Below are the code and all the weights of a small trained network. Each question names an input and a class and asks about switching units off, where a switched-off unit gives its printed mean instead of its output.

import numpy as np


def w(rows, s, z=0):
    codes = np.array(rows[::2]) - 128.0
    scale = np.full(codes.shape[1], s)
    scale[-1] = z or s
    return codes * scale


def norm(h):
    return h / np.sqrt((h * h).mean(-1, keepdims=True) + 1e-5)


def f(y):
    return y / 2 * (1 + np.tanh(0.7978845608 * (y + 0.044715 * y**3)))


def log_softmax(a):
    a = a - a.max(-1, keepdims=True)
    return a - np.log(np.exp(a).sum(-1, keepdims=True))


def net(x, mask):
    res = np.array(x, float).reshape(1, 5) / 4 @ E
    u = 0
    for l in range(2):
        y = f(norm(res) @ A[l][:, :-1].T + A[l][:, -1])
        res = res + np.where(mask[u : u + 12], y, B[l][:, -1]) @ B[l][:, :-1]
        u += 12
    return log_softmax(norm(res)[-1] @ U[:, :-1].T + U[:, -1])


A, B = {}, {}
E = w([
[198,148,96,117,212,24],'x0',
[178,93,52,96,42,117],'x1',
[67,151,113,2,218,95],'x2',
[109,102,125,133,127,113],'x3',
[121,121,126,130,128,124],'x4',
],0.005)
A[0] = w([
[136,106,142,210,96,184,71],'0.n0',
[110,128,31,92,104,189,103],'0.n1',
[183,110,107,83,110,157,81],'0.n2',
[117,143,115,51,161,67,4],'0.n3',
[254,84,126,246,167,88,55],'0.n4',
[100,103,32,79,67,98,201],'0.n5',
[111,123,168,163,68,188,105],'0.n6',
[164,148,22,161,80,103,185],'0.n7',
[124,147,186,239,172,70,207],'0.n8',
[140,115,144,165,109,137,61],'0.n9',
[130,134,146,120,160,212,201],'0.n10',
[55,67,140,139,104,148,193],'0.n11',
],0.0096,0.0018)
B[0] = w([
[217,190,132,169,208,113,202],'0.n0',
[132,110,182,76,108,213,186],'0.n1',
[133,121,96,126,105,130,154],'0.n2',
[182,109,187,152,132,75,202],'0.n3',
[42,166,118,39,25,128,253],'0.n4',
[177,182,123,96,99,161,230],'0.n5',
[151,83,99,181,155,104,205],'0.n6',
[117,1,114,129,141,126,219],'0.n7',
[98,216,92,116,156,150,226],'0.n8',
[149,122,118,126,195,34,141],'0.n9',
[52,96,176,105,205,90,174],'0.n10',
[134,139,174,138,142,101,192],'0.n11',
],0.0065,0.0061)
A[1] = w([
[118,97,117,53,83,184,116],'1.n0',
[160,131,149,128,97,243,109],'1.n1',
[178,48,142,124,149,172,169],'1.n2',
[172,170,122,146,255,111,80],'1.n3',
[36,164,77,158,100,145,130],'1.n4',
[78,61,77,122,80,109,2],'1.n5',
[94,117,209,155,169,70,123],'1.n6',
[125,126,115,94,105,63,183],'1.n7',
[246,81,48,111,158,173,132],'1.n8',
[174,29,135,163,139,118,104],'1.n9',
[78,139,228,85,131,202,110],'1.n10',
[56,187,136,170,83,230,127],'1.n11',
],0.0093,0.0029)
B[1] = w([
[169,170,116,255,136,161,244],'1.n0',
[185,206,151,155,138,119,185],'1.n1',
[86,110,157,105,129,37,205],'1.n2',
[137,101,84,212,120,130,254],'1.n3',
[158,146,173,43,145,115,181],'1.n4',
[145,75,28,139,109,145,149],'1.n5',
[72,166,80,156,59,155,240],'1.n6',
[135,103,149,174,177,186,201],'1.n7',
[62,99,165,80,182,104,248],'1.n8',
[147,143,133,35,235,94,177],'1.n9',
[131,82,155,92,69,167,249],'1.n10',
[164,116,120,99,155,58,191],'1.n11',
],0.0089,0.0045)
U = w([
[78,159,89,253,189,88,251],'0',
[179,52,176,95,234,45,130],'1',
[84,230,108,42,136,83,52],'2',
[165,64,34,129,81,151,149],'3',
[6,87,189,124,71,175,54],'4',
[199,128,215,110,89,178,117],'5',
],0.018,0.0024)

Each question gives the input, the list of numbers given to net, and the class t.
The units are the neurons (one row each of A and B). Each row of codes is followed by its name. A weight is (code - 128) times the scale printed after its matrix; where a second scale follows, it is the last column's (A, B and U).
mask holds one flag per neuron, layer by layer. A switched-off neuron (its flag False) gives its mean, the last column of its row in B, instead of its output. The means were averaged over made-up inputs and are rounded, as every weight is.
A unit's drop is (log p(t) with every unit on - log p(t) with that unit switched off) / (log p(t) with every unit on - log p(t) with every unit switched off).
The circuit of an input: a set's keep is (log p(t) with only the set's units on - log p(t) with every unit switched off) / (log p(t) with every unit on - log p(t) with every unit switched off). Starting from the 12 units with the biggest drops (on a tie, the unit counted first), units are removed one at a time, each time the one whose removal leaves the highest keep (on an exact tie, the one counted first), for as long as the keep stays at least 0.8.
circuit, biggest first: the units of the circuit, biggest drop first
unit that matters most: the unit with the biggest drop
top k neurons: the k neurons with the biggest drops, biggest first
drop when u is switched off: that unit's drop, to one decimal
input [-1,-7,7,5,-4], class 4: circuit, biggest first -> [0.n0 1.n10]
input [8,2,-5,-7,7], class 3: circuit, biggest first -> [0.n4 0.n7 1.n5]
input [0,8,0,-3,1], class 1: circuit, biggest first -> [0.n7 1.n9]
input [7,-2,1,5,-3], class 0: top 4 neurons -> [0.n3 1.n7 0.n5 0.n1]
input [6,1,-4,8,-6], class 3: circuit, biggest first -> [0.n7 1.n5 0.n4]
input [2,-1,8,-6,-5], class 0: circuit, biggest first -> [0.n4 1.n3]
input [7,-3,1,-3,-6], class 0: circuit, biggest first -> [1.n3]
input [-2,7,-8,7,-4], class 1: top 2 neurons -> [0.n0 1.n9]
input [-7,4,0,8,5], class 1: top 2 neurons -> [0.n4 0.n6]
input [5,0,0,7,1], class 2: top 4 neurons -> [0.n4 0.n8 1.n3 0.n1]
input [7,1,-1,-7,-4], class 3: top 2 neurons -> [0.n4 0.n7]
input [3,-6,0,8,-6], class 2: top 2 neurons -> [0.n8 0.n0]
input [-6,2,1,2,5], class 5: top 2 neurons -> [0.n1 0.n7]
input [-2,8,2,-2,4], class 5: unit that matters most -> 0.n1
input [-7,-8,0,-3,-6], class 0: top 2 neurons -> [0.n4 0.n6]
input [4,-1,-4,0,8], class 2: top 2 neurons -> [0.n4 0.n8]
input [1,8,3,-5,3], class 1: top 3 neurons -> [0.n4 0.n7 1.n8]
input [0,1,-1,-5,8], class 1: top 2 neurons -> [0.n7 0.n0]
input [-1,-8,6,4,3], class 4: top 2 neurons -> [0.n0 1.n10]
input [8,-8,-6,6,-7], class 2: circuit, biggest first -> [0.n4]
input [3,3,0,2,-2], class 3: drop when 0.n4 is switched off -> 1.5
input [-5,0,-2,7,-5], class 0: drop when 0.n7 is switched off -> 0.2
input [5,-8,-6,-5,5], class 2: drop when 0.n4 is switched off -> 0.4
